In the rows, zero is written as 128.
Each row has a class, written after it.
[ 87 137 107 148 150 161 178 131 132 127 139 128  71 144 143 142 158 134
 156 124 157 119 150 124  75 151 125 126  73  87 135 100 187 156  68 138
 155 168 114 141 157  74  86  67 153 112 142 157 136 143] : Bubot
[ 91 118 130 142 179 126  94 128 130 127 144 132 161 116 123  90 194  96
  86 191 174 143 163 129  68 130 115 136 113 149 121 120 132  70 128 142
 165  97 115  94 129 101  88 135 150 148 127  93 115 151] : reb
[149 170 105 106  59 120 139 162 115 153 115 143 133 100 125 128 149 108
 200 104 132 125 125 147 113 133 165 118 119 116  90  83 161 154 152 173
 152 110 149 127 120 115 125 126 121 125 143 130 125 122] : resus
[ 56 173 126 177 137 156 129  93  83  53 107 160 151 125 119 102 157 113
 133 154 127 122 151 106  60 106  70 126 105 186 124 109 113 107 134  97
 174 147 140 111 168 133 139 107 129 145 114 128  47 116] : vevil
[137 155 106 117  98 139 127 177 152 157  91 133 131 122 139 118 147 124
 187 138 138 150 134  96 108 145 166 118 117 117 126  70 126 148 183 145
 164  84 113 130 145 103 147 120 118 131 128 140 127 136] : lupal
[125 148  97 167 138 122 138 122 113 116 110 130  94  62 109 120 188  92
 154 139 128 102 156 167 104 106 120 118 134 179 132  91 100  91 108 142
 146 139 142  95 145 108 102 129 178 126 118 120  96 121] : resus
[144 167  96 113  65 130 132 182 154 182 106 141 118 112 126 104 165 117
 171 126 126 155 135 102 108 127 166 116 110 117 117  86 125 135 193 157
 153  91 137 131 141 115 140 131 110 101 135 147 105 113] : fot
[145 159  94 130  65 127 134 177 146 174 121 153 121 110 134 102 168 107
 191 127 154 152 145 127 110 128 157 109 118 122  81  89 134 135 191 161
 152  77 129 134 133 119 136 126 116 129 136 155 115 131] : fot
[163 163  82 131  86 117 138 170 147 180  87 124 142  91 157 131 129 108
 182 106 158 164 109  96 117 147 151  92 121 128 113  73 131 144 150 156
 140  86 135 133 112  86 150 117 107 117 108 135 133 150] : lupal
[125 138  87 129 127 121 185 132 139 102 126 140  77 110 110 152 139  97
 163 121 163 114 129 145 113 156 138 127  95 108 114  75 167 117  78 129
 160 157 124 143 174  83  90  98 179 102 154 155 130 124] : vevil
[ 87 126 106 131 141 120 149 127 133 115 135 130  77 116 124 160 129 110
 182 122 146 118 140 148 129 144 123 111  78  99 116  76 177 154  88 151
 159 149 124 164 157  83  91 104 173 112 149 148 144 125] : Lur
[102 154 109 134 155 124 154 140 126 131 141 144  89 128 126 122 163 111
 171 128 150 117 147 165 128 142 143 113  95 126 102  87 182 121  78 144
 156 139 121 160 158  97  77 112 161 120 152 158 138 111] : resus
[128 155 117 170 138 135 123 116 113 124 113 128 122  72 118 114 222  97
 137 146 127 119 168 163 103 104 104 110 134 186 127 109 115  79 111 150
 152 132 130 100 141 113  98 133 172 102 117 113  83 119] : resus
[102 144 107 162 138 141 123 132  97 117  93 133 119  71 118 111 194 100
 149 151 141 112 166 141  99 116 115 106 122 187 132 107 116  89 125 140
 149 124 142 110 143 114 106 136 161 129 105 121  99 124] : vemul
[110 143 107 160 125 155 110 119 106 110 119 134 115  75 128 105 205  99
 147 154 140 113 154 152 104 112 117 130 123 164 129 122 111  87 108 134
 156 125 124  98 134 126 112 113 155 117 128 107  84 114] : Pepun
[ 88 140  88 140 143 135 168 137 129 134 143 137  81 133 118 137 138 103
 175 134 158 114 142 155 111 136 126 122  85  98 111 100 183 123  66 118
 147 154 131 145 164  81  97  85 148  97 152 164 152 125] : Bubot
[128 161  94 129  73 116 123 179 145 169 102 141 129 119 129 129 153 117
 195 121 158 149 121  97  92 159 145 109 103 105  97  62 134 155 158 160
 159  87 130 135 135 120 136 141 121 149 124 152 110 144] : Gidi
[120 141 122 160 155 111 142 117 107 122 115 120 127  94 116 129 235 101
 127 160 141 109 166 169  92 117 103 120 131 160 121 120 116  81  79 157
 149 129 117 130 131 120 105 122 176 125 127 115  93 151] : resus
[150 155  91 124  75 133 130 166 149 161 101 135 128 114 120 141 194 115
 195 104 136 161 125  76  81 141 173 106 101 104 116  62 136 131 161 162
 169  86 137 144 121 132 135 134 134 156 111 145 115 132] : Gidi
[147 156 104 130  90 122 126 170 144 167 103 150 131 144 107 116 133 101
 177 128 151 162 126  95  91 118 164 108 111  94 108  51 137 134 189 167
 160  88 151 120 126  83 126 133 116 136 130 124 127 163] : reb
[133 118  99 170 127 133 117 118 103  98 107 131 115  77 117 111 198  78
 151 169 128 110 173 152  97 118 110 111 130 173 130 103 103 104 126 132
 159 108 106  85 129 125 118 144 172 125 118 111  77 128] : takom
[105 126 121 152 139 150 134 124 109 100  99 123 128  85 113 118 209  96
 152 134 103 123 171 124  99 113  94  95 120 176 124 101 125 105 128 142
 171 143 123 101 135 128 115 117 173 138 116 124  97 150] : kat
[ 47 133 127 135 127 156 143 105 129 123 161 168  74 121 132 127 143  99
 161 143 149 133 130 126 148 155 148 115  78  99 138 124 178 115  51 148
 145 166 155 130 146  87 115 135 150 100 153 161 112  71] : takom
[127 175 105 133  82 130 115 152 139 180 124 133 134 113 133 127 114 127
 183 127 158 141 139 102 105 129 163 105 108 127  90  66 113 137 174 163
 139  98 134 122 147 107 155 124 123 122 140 149 103 131] : Lur
[138 165 106 123  63 133 121 165 138 158  87 128 130 146 104 146 161 116
 153 114 130 168 129  71  86 158 143  97 105 133 111  50 147 168 180 118
 166  80 127 117 152 124 141 147 116 110 137 174  93 151] : takom
[ 93 186 105 136  77 127 113 164 139 185 104 142 137 123 132 121 188 123
 175 124 138 185 144  61 123 139 135 106 103 169  90  18 112 181 179 133
 188  71 110  99 102  83 145 146 128  79 125 148 104 150] : takom
[125 169  89 131  80 115 122 175 145 159 109 150 118 131 116 120 165 121
 211 123 137 157 123 103 106 143 143 108 115 125 104  54 130 147 152 147
 165  77 125 137 121 118 128 130 123 135 126 156 112 153] : Gidi
[ 93 147  81 121 145 117 176 142 121 120 143 132  64 118 114 140 152  99
 184 111 148 129 143 155 127 150 116 109  86 117 107  91 183 146  41 127
 148 170 113 148 150 115 100 110 169 120 143 148 138 120] : Gidi
[ 89 134  90 156 143 145 147 133  92 107 109 147 140  88 155 141 145 107
 134 164 142  87 155 149  96 143 102 137 102 200 112  91 122  76 111 130
 163  96 109 108 172 113 125 118 163 139 121 106  89 134] : vevil
[134 160 114 111  78 141 121 160 142 169 104 139 112 101 121 134 141 101
 170 137 156 152 136 109 107 126 164 112 105 130  96  69 123 139 181 172
 152  97 159 127 151 113 154 138 128 115 137 140 108 138] : Lur
[138 143 107 151 120 148 133 127 102 102  95 132 113  69 125 124 178  79
 155 156 137 110 154 153 124 105 118 119 124 158 148 114 117  83 117 148
 140 119 138  98 131 145 130 133 180 142 123 105  89 114] : Pepun
[112 147  79 128 132 119 154 119 143 128 131 120  62 120 137 139 152  98
 192 126 140 113 147 156 143 154 133 111  79 102 138 112 178 136  58 143
 144 169  98 142 148 110  91  99 133 116 155 147 126 102] : Pepun
[146 148 103 137  84 135 170 167 154 171  93 144 119 124  98 106 119 110
 177  97 100 138 129  93 131 131 134 103 112 122 109  56 119 152 178 150
 169 122 124 139 136 116 116  91 111 120 111 135  98 153] : kat
[114 125  77 144 139 139 156 163 112 119 127 135  78 129 151 148 152 121
 174 136 130 109 162 178 132 152 128 100  95 108 144  96 182 146  88 135
 138 164 127 156 172  89 115  88 161 137 147 165 152 109] : lupal
[112 136  91 132 155 110 165 141 134 119 135 136  76 120 145 136 161 113
 186 120 156 120 134 166 141 139 122 118 106 105 116  95 156 135  68 149
 146 156 114 152 167  98 139  98 147 123 143 151 147 119] : lupal
[115 150 109 163 177 139 101 108 109 124 138 132 126  79 126  81 205 114
 122 126 139  97 157 161 116  96 114 109 137 199 130  93  80  66  81 148
 136 137 132 103 156 119  91 116 156 120 119 101  93 119] : resus
[126 151 104 169 135 134 140 129 115 106  92 124 123  67 126 126 185  99
 143 166 123 128 165 142  95 124  93  95 118 187 134 109 122  96 116 126
 162 123 125 101 135 115 127 116 165 114 112 131  96 137] : kat
[121 127 123 171 140 167 137 135 104 133  96 108 107  80 122 133 238 101
 152 163 132 159 169 130  83 101 131 124 139 180 133  97 105  96 124 132
 152 127 133  91 128 103 133 119 173 121 115  98 110 132] : lupal
[117 134 113 175 144 147 126 126 106 121 101 116 128  78 114 107 199 107
 131 151 143 110 161 138  93 107 112 106 126 168 121 108 103  78 109 128
 141 123 136 103 131 120 123 121 167 115 116 125  93 136] : Bubot
[151 138  95 134 110 166 122 176 149 177  93 129 133 126 115 128 133 122
 137 117 136 147 127  85 122 124 158  71  90  98 130  68 136 131 123 159
 176  86 141 149 114  75 107 117 103 131 120 128 137 167] : reb
[176 195  85  90  96 124 219 103 149  76 125 145 155 133 138 152 136 100
 232  78 143 117 126 124  90 166 159 126 116 146  93 103 136 118 168 206
 181 135 126 120 152  55 196 104  98 151  59  96 102 100] : kat
[118 130  86 167 132 157 117 135 104 100 115 119 101  41 138 122 175 114
 151 164 146 111 156 149 102 102 136 123 129 173 115 108  99  68 111 121
 156 117 128 106 145 104 122 129 170 126 123 117 117 118] : vevil
[141 173 109 120 103 130 110 153 146 157  99 110 119 133 101 105 168 126
 191 120 125 159 124  92  97 130 170 104 114 129 102  62 135 140 167 143
 172  95 118 132 115 119  85 143 104 118 138 146 108 126] : resus
[144 174  88 115  65 134 144 169 136 179 107 151 119 136 136 126 155 118
 190 103 136 140 134 116 118 144 165 129 119 112 129  77 121 146 176 158
 141 109 155 110 126 124 139 107 104 117 131 154 116 137] : Pepun
[119 131 108 122 160 110 177 141 131 113 134 135  90 133 141 135 154 108
 174 145 152 132 138 151 118 154 120 126  94 111 119  77 165 136  62 133
 163 161 110 153 180  91 105  97 143 117 146 147 154 115] : lupal
[163 129 125 121 158 169 155 142 118  94 161 135 108 113 143 147  94  93
 173 162 177 124 152 128 121 133 149 100 108 131 129  94 197 130  91  80
 138 132 117 158 174  74  56  69 201 128 156 168 157 148] : num
[103 177 104 169 135 144 140 123 106 124  79 129 107  48 130 125 211 125
 147 141 101  94 168 169 112 112 112 114 121 197 132 107 114  78  92 152
 141 129 126 116 143 117 104 108 166 114 114 125  95 112] : resus
[156 154  96 122  76 107 142 171 149 168 105 144 136 127 123 113 158 100
 186 131 145 153 128 119  99 153 153 111 112 119 100  85 137 139 169 158
 163  94 120 128 135 112 131 128 100 132 130 139 127 129] : kat
[105 180 119 176 135 149 124 114 101 101 115 124 132 103 114 108 207 119
 154 143 163 139 171 160  88 117 118 125 120 183  86 119 146  85 132 141
 147 116 122  90 125 101 106 139 146 134 126 110 109 137] : reb
[106 144  83 154 130 153 117 137 125 100 111 127 134  67  98  97 174  91
 144 146 128 116 161 143 107 104 101  93 137 176 140  96 111  88 127 134
 163 119 121  97 140 105 120 120 168 154 113 123  90 119] : vevil
[ 85 183 110 132  90 135 127 149 131 177 112 139 125 137 134 135 149 133
 170 112 167 147 145 101 125 140 137 127  87 130  53 104 129 160 159 146
 161 110 116 137 124 117 121 128 115  97 144 168 118 156] : Lur
[132 148 104 124  68 121 120 171 143 180 123 144 112 104 112 129 150 106
 193 116 154 156 132 105 117 124 189 110 115 117  99  70 117 132 174 161
 160  99 151 123 138  91 134 135 132 111 129 136 119 119] : Lur
[ 94 139 100 149 151 173 117 122  95 110  98 116 116  91 124 117 183 124
 122 106 116 113 169 143  69 123 122 111 120 174 131  98 131 112 147 143
 153 141 158  76 130  89  99 126 157 110 106 100 115 156] : reb
[111 144  93 157 133 132 119 121 120 133 107  96 118  59 119 130 252  97
 153 140 114 119 179 136  85 107 114 111 112 186 122  99 109 113 134 141
 157 133 132 110 127 101 131 109 164 110 123 123  99 130] : fot
[172 150 121 137  90 165 114 160 145 154 122 134 149 116 143  99 110  79
 148 180 207 195 129  91  60 130 123 148 107 103 137  83 141 183 205  86
 170  54 107  92 128 134 113 116 111 100 144 103 109 144] : Pepun
[105 170  97 144  82 115 144 172 124 192 108 139 131 104 143 104 130 126
 209 106 143 120 168 123 120 145 147  98 107 124  97  84 137 179 186 152
 145 112 122 139 134 134 142 138 110 145 113 161 129 119] : vemul
[142 145 101 139  87 111 132 165 140 170  94 154 129 139 128 123 186 115
 165 103 137 140 148 132 106 138 153 111 107 107  95  75 143 134 186 178
 158  98 132 122 130 120 137 133 109 133 132 134 116 151] : reb
[125 148 104 162 108 133 127 125 113 110 111 117 112  60 116 108 239 102
 156 158 118 129 177 149  86  98 117 108 126 180 118 110 113  90 129 146
 163 115 118 109 125 123 123 138 172 122 124 114  87 120] : fot
[100 142  94 141 161 136 164 129 129 121 142 141  72 141 108 127 165 105
 169 117 153 123 145 162 104 144 137 120  81 103 118  77 188 122  88 145
 157 156 144 140 158  77  84 106 158 100 157 153 143 135] : reb
[137 183  71 151 198 148 161 131 126 127 182 118  68  89 149 105 141 149
 168 123 136  83 145 209 176  99 162 135 110 144 102 147 159  84  59 122
 122 139  85 179 140 126 118  93 177  82 154 170 153  59] : resus
[131 176  83 120  77 145 139 150 151 180 109 140 118 123 134 143 162 109
 185 125 161 156 137 103  96 139 157 112 112 117  86  73 122 140 184 138
 160 100 136 124 133 101 137 121 113 117 127 157 110 141] : num
[114 143  95 167 146 139 140 130 104 127 126 124 111  79 113 131 240 109
 138 153 114 130 171 166 121 104 101 118 137 184 146 104 104  78  95 141
 152 111 120  84 128 118 136 125 170  80 101 105  84  93] : takom
[ 78 146  84 136 160 117 168 128 131 118 126 119  57 129 127 157 152 109
 180 109 130 107 139 140 107 165  88 126  67 126 124  84 188 158  65 133
 145 171 101 152 177 120  94 109 174 120 146 164 115 137] : Gidi
[111 153  89 190 144 172 150 138  97 128  88 129 113  68 137 127 168 129
 123 132 129 112 175 159 113 119 110  97 106 183 119 100 116  91 124 133
 137 109 141 124 127 114 139 119 161 134 106 126 114 144] : reb
[109 159 100 163 139 172 129 126  89 107  99 124 122  79 101 115 209 114
 130 141 115 104 178 161  74  93 109 104 121 162 128 115 120  77 114 145
 157 138 145  78 145 113 131 126 169 104 127 115  92 133] : reb
[100 142  94 129 138 130 164 137 138 109 152 134  78 113 126 137 153 122
 161 119 155 117 143 151 129 141 130 121  96 106 115  85 174 108  64 139
 154 165 124 157 179  92  96  97 163 126 153 167 147 127] : vevil
[121 152  99 133  71 101 124 147 148 194 129 142  99 150 107 143 184 100
 180 130 146 158 149 115  96 147 161 132 117 118  83  55 135 154 191 145
 147  93 136 110 145 135 147 138 118  99 147 156 102 151] : takom
[100 139  93 130 121 114 170 135 129 121 142 148  49 112 137 131 167 106
 187 134 125 111 155 169 141 128 123 110  86 121 119  91 164 143  65 158
 141 168 125 167 161  94 107 102 158 126 162 158 147 119] : fot
[114 169  99 123  90 100 131 161 139 180 122 139 102 144 111 141 203 121
 185 124 152 176 139  96  94 135 175 122 112 141  94  68 147 148 181 155
 177  93 140 122 110 113 127 143 118 115 116 140 116 132] : vemul
[149 165  96 127  84 135 149 176 136 177  99 136 128 143 109 140 169 111
 175 121 153 163 150 121  96 141 158 103 106 112 100  77 148 136 181 157
 156  87 145 121 134 111 142 138 105 120 128 141 128 146] : reb
[127 127 110 133 173 111 173 135 143 119 151 135  85 134 146 126 151 100
 188 145 147 129 147 160 139 132 124 129 108  99 124  83 161 143  90 149
 147 172 114 163 160  79 116  89 165 120 142 152 161 117] : lupal
[129 150 120 174 108 118 121 122 109 130 100 115 139  60 123 120 198  93
 134 159 126 113 182 133  97 124 125  97 113 180 120 127 139  90 111 134
 148 136 111 102 126 124 101 130 188 125 132 116  99 146] : kat
[176 120  60 154 168  92 141 150 105 130 133 129 157 108  98 126 140  58
 123 142 200  94 148 166 130 125 167  82 144 155  77 124 105  77 123 146
 131 107 137 113  95 126 143 106 171 185 104 111  79 105] : vevil
[119 140  96 165 146 163 113 113 108 121 101 127  86  93 129 133 187 107
 136 157 111 104 173 154 103 110 125 113 124 181 139 101 110 115 121 137
 145 124 137  74 139 127 133 128 153 106 123 134  89 131] : takom
[124 166  74 130  55  99 129 154 147 172  88 126 110 117 138 143 149 117
 196 121 134 140 138 101 100 145 164 108  99 115  85  83 123 148 170 153
 149 112 117 122 123  84 152 125 102 127 148 157 111 143] : fot
[107 143 116 156 141 128 108 149 102 138 106 129 121  91  97 102 193  98
 134 167 139 116 152 141  99 120 122 107 132 170 128 114 119  76  77 144
 143 120 151 104 126 131  80 142 167 134 117 123  88 160] : Gidi
[116 137  98 172 133 147 128 121  98 119 103 125 110  87 119 132 212  90
 138 157 121 120 165 140  94 117 108 121 116 186 136  93 113 102 121 128
 157 115 128  88 140 113 126 139 171  94 118 119  76 128] : takom
[164 140  97 121  83 128 149 179 146 172  94 142 131 138 112 112 147 104
 180 127 148 137 127  98  87 137 163 112 114 101 120  59 121 124 161 154
 158  87 136 119 142 106 113 118 109 123 126 145 123 154] : Bubot
[156 155  90 113  86 119 106 175 161 171  96 156 122 144 135 128 149 106
 185 137 144 147 125 108 124 138 165 103 119 106 136  67 121 156 180 162
 149  96 154 144 145  93 131 122 108 130 129 152 151 133] : lupal
[127 145  97 131  83 126 111 158 150 143  99 148  97 132 160 123 132 131
 215 150 134 144 126 118  97 149 173 120 107 112  85  66 148 152 191 165
 183  83 126 135 140 121 158 120  73 155 131 145 105 152] : lupal
[ 69 134  78 137 159 122 123 123 132 130 153 140  90 113 128 112 175  88
 226 158 139 130 126 198 151 127 104 112 113 132 116 100 157 109  60 131
 133 129 129 173 149  93 144 114 124 112 169 165 179  92] : lupal
[139 131 108 169 126 146 128 113  96 104 101 125 122  79 123 122 185  71
 160 170 122 116 167 134  94 105 129 106 101 192 112  81 127  80 123 132
 163 126 130 119 144 120 121 134 177 135 135  99 100 148] : kat
[139 177  91 144  89 129 106 166 151 179 137 148  99 130 144  96 150 107
 188 121 170 161 120 124 127 113 163 126 124 118  80 110 145 130 157 160
 154 109 125 100 127 105 137 124  88 129 131 153 100 121] : Pepun
[113 147 109 163 144 132 126 132 106 115 106 126 115  81 122 116 209 100
 148 160 146 136 159 157  89 121 106 123 123 170 140 103 116  97 101 140
 151 120 143  86 126 140 121 150 162 135 106 103  92 122] : Gidi
[100 140  76 164 141 161 150 121 101 117 106 115 110  63 117 116 200  91
 141 156 153 119 159 161  78 125 112 120 118 159 130 122 101 111 127  84
 151 119 123 119 121 128 148 119 169 115 128 128  82 111] : num
[155 150 101 141  76 145 115 179 153 194 103 122 119 128 117 125 144 117
 171 119 159 145 137  78  97 128 191  97 118 119 118  84 128 136 172 136
 130  81 124 129 140 103 123 122 125 146 127 147 135 146] : Bubot
[110 154 110 169 138 132 112 109 106 122 105 135 122  83 118 117 234 103
 142 128 114 111 162 150  89 105 110 116 127 196 127 104 105  96 119 137
 159 129 133  98 135 122 103 125 162 104 122 121  82 124] : resus
[142 165  78 148  80 119 144 162 143 195 125 151 118 111 142 132 164 105
 193 136 178 135 139 152 124 143 174 107 118 105  83  86 132 135 158 167
 153 100 140 131 107  82 127 122 123 134 119 140 112 113] : num
[ 86 136  92 124 134 126 166 134 130 118 147 152  88 117 128 139 144 101
 169 127 151 114 138 151 125 148 136 121  88 116 103  80 187 108  65 138
 161 153 127 151 168  88  96  94 166 115 163 161 139 128] : vevil
[134 160  74 121  67 142 147 173 142 194 102 148 111 117 132 144 150 100
 178 134 154 135 135 120  99 149 168 115 106 119 114  77 132 150 170 142
 153  88 137 131 133 103 137 118 120 138 134 149 109 145] : num
[122 161 106 135  59 135 130 163 140 187  98 146 129 113 119 139 153 116
 180 112 144 154 128 104  87 145 153 122 100 130  92  62 129 146 189 158
 159  82 139 129 150 110 127 128 118 110 131 143 108 126] : Lur
[ 86 142  88 128 137 129 164 129 137 127 158 131  89 111 122 135 176 110
 170 114 158 123 152 152 140 143 134 114 100 117  93  95 167 104  71 135
 140 163 117 160 157 102 120  91 168 119 166 176 143 123] : vevil
[125 170  99 139 102 126 141 169 146 187 113 146 101 114 141 113 140 133
 198 102 138 128 146 137 133 130 176 112 123 114 100  75 133 134 164 175
 142 108 126 118 134 113 121 115 118 132 126 149 113 124] : resus
[110 135 114 135 103 115 126 138 130 108 126 120 155 136 101 131 170 101
 155 122 160 114 118 116  91 165 118 122  82 107 178 117 169 169  67 102
 141 151 141 165 157  53  85 105 118 164 146 160 176 116] : Bubot
[ 84 152  82 130 145 136 179 134 130 113 139 145  83 115 136 139 142 102
 177 115 153 111 143 153 135 154 126 124  78 136 119  82 187 128  72 142
 151 161 121 147 170  82 101  86 157 132 150 157 136 113] : vevil
[104 135  98 132 140 122 166 137 129 127 150 134  73 123 121 123 133 102
 193 140 147 115 144 152 141 149 139 111  82 106 109  79 177 119  66 139
 152 160 122 157 159  95  85 106 166 109 171 158 153 140] : kat
[141 163 101 112  61 114 122 161 150 168 125 156 104 120 114 111 172 110
 179 126 144 129 144 107  68 131 155 102 131  88 111  65 116 175 198 165
 155 134 147 131 158 109 111 106 137 132 125 148  91 136] : num
[140 149 107 153 127 120 110 121 104 122 110 128 126  74 138 125 208 105
 146 147 143 106 166 150  99 131 127  98 142 184 137 126 107 103  92 161
 119 116 131  84 132 117 109 136 154 133 104 125 113 119] : takom
[121 165  96 106  72 131  97 161 132 155 114 131 135 129 136  98 191 124
 196 116 124 147 144  76  94 130 175 104 103 136 114  79 119 162 191 158
 150 103 139 143 111 101 121 128 108 148 142 152 129 137] : fot
[118 154 104 170 127 147 131 128 104 108  78 125 114  68 128 130 237 111
 137 153 121 122 156 150  96 119 111 119 126 190 104 120 107  98 124 142
 154 140 125 117 142 113 145 113 162 118 112 118  87  99] : lupal
[116 141 108 164 123 157 107 127 105 120 106 122 124  70 107 119 167  95
 140 149 144 116 159 140  97 109 126  98 115 173 123 124 107  94 123 137
 149 121 134 113 151 107 110 141 164 119 115 110  88 100] : Lur
[117 152  94 123 152 102 167 118 133 118 157 112  62 134 130 133 165 100
 199 132 161 137 155 141 118 149 150 132  91 105 134  83 174 128  70 115
 141 168 108 136 147 112  89  97 164 102 167 161 141 129] : Pepun
[ 76 163  99 142 146 123 177 139 108 130 134 149  62 120 149 131 117 132
 195 108 129 120 150 186 147 129 118 121 101 130 120  72 186 125  62 134
 127 148 127 149 166 110  88 100 145 124 148 150 161 133] : resus
[ 93 139  90 139 158 131 148 121 138 123 147 134  79 136 135 137 149  90
 161 146 167 133 125 145 119 155 116 131  81 121 124  99 181 143  64 115
 157 134 111 156 135  91  94  89 148 120 161 159 136 137] : Pepun
[138 154 104 118  70 145 140 165 149 172  99 142 116 132 121 133 151 119
 168 137 127 148 144  92  88 154 157 115 110 111 121  56 129 158 178 154
 162  82 124 126 149 111 127 123 112 116 120 148 110 150] : takom
